Here is a tiny trained network, its code and every weight. The questions are about switching its units off for an input and a class, where a switched-off unit gives its printed mean instead of its output.

import numpy as np


def w(rows, s, z=0):
    codes = np.array(rows[::2]) - 128.0
    scale = np.full(codes.shape[1], s)
    scale[-1] = z or s
    return codes * scale


def f(y):
    return y / 2 * (1 + np.tanh(0.7978845608 * (y + 0.044715 * y**3)))


def log_softmax(a):
    a = a - a.max(-1, keepdims=True)
    return a - np.log(np.exp(a).sum(-1, keepdims=True))


def net(x, mask):
    res = np.array(x, float).reshape(1, 2) / 4 @ E
    y = f(res @ A[0][:, :-1].T + A[0][:, -1])
    res = res + np.where(mask, y, B[0][:, -1]) @ B[0][:, :-1]
    return log_softmax(res[-1] @ U[:, :-1].T + U[:, -1])


A, B = {}, {}
E = w([
[52,2,248,101],'x0',
[13,202,243,229],'x1',
],0.0075)
A[0] = w([
[192,91,97,36,66],'N0',
[207,227,95,213,55],'N1',
[131,70,8,74,85],'N2',
[33,231,178,199,90],'N3',
[159,124,139,149,228],'N4',
[70,31,196,75,56],'N5',
[43,197,152,248,69],'N6',
[178,162,182,98,254],'N7',
[138,227,49,117,185],'N8',
[162,219,38,210,45],'N9',
],0.011,0.0096)
B[0] = w([
[230,156,149,111,189],'N0',
[154,75,249,164,198],'N1',
[190,151,135,68,202],'N2',
[212,191,79,95,235],'N3',
[49,160,68,104,201],'N4',
[147,56,232,203,192],'N5',
[170,184,125,95,220],'N6',
[77,104,39,124,226],'N7',
[66,137,161,174,245],'N8',
[132,111,214,171,203],'N9',
],0.014,0.011)
U = w([
[250,176,108,54,36],'0',
[109,72,223,192,75],'1',
[15,129,35,96,254],'2',
],0.016,0.0066)

Each question gives the input, the list of numbers given to net, and the class t.
The units are the neurons (one row each of A and B). Each row of codes is followed by its name. A weight is (code - 128) times the scale printed after its matrix; where a second scale follows, it is the last column's (A, B and U).
mask holds one flag per neuron, in row order. A switched-off neuron (its flag False) gives its mean, the last column of its row in B, instead of its output. The means were averaged over made-up inputs and are rounded, as every weight is.
A unit's drop is (log p(t) with every unit on - log p(t) with that unit switched off) / (log p(t) with every unit on - log p(t) with every unit switched off).
The circuit of an input: a set's keep is (log p(t) with only the set's units on - log p(t) with every unit switched off) / (log p(t) with every unit on - log p(t) with every unit switched off). Starting from all 10 units, units are removed one at a time, each time the one whose removal leaves the highest keep (on an exact tie, the one counted first), for as long as the keep stays at least 0.8.
units of the circuit, in order: the units of the circuit, biggest drop first
top k neurons: the k neurons with the biggest drops, biggest first
drop when u is switched off: that unit's drop, to one decimal
input [6,8], class 0: units of the circuit, in order : N3
input [2,-3], class 2: top 2 neurons : N3, N6
input [1,-3], class 2: units of the circuit, in order : N3, N1
input [-7,5], class 1: top 2 neurons : N1, N9
input [5,-4], class 1: top 3 neurons : N3, N5, N6
input [-6,-5], class 1: top 2 neurons : N8, N3
input [0,3], class 2: top 2 neurons : N0, N2
input [6,-5], class 1: top 2 neurons : N5, N3
input [3,-1], class 2: top 2 neurons : N1, N9
input [7,7], class 0: top 2 neurons : N3, N6
input [2,2], class 2: drop when N8 is switched off : 0.0
input [-2,-3], class 2: drop when N6 is switched off : 0.1
input [-6,8], class 0: drop when N3 is switched off : 8.9
input [-7,-5], class 1: top neuron : N8
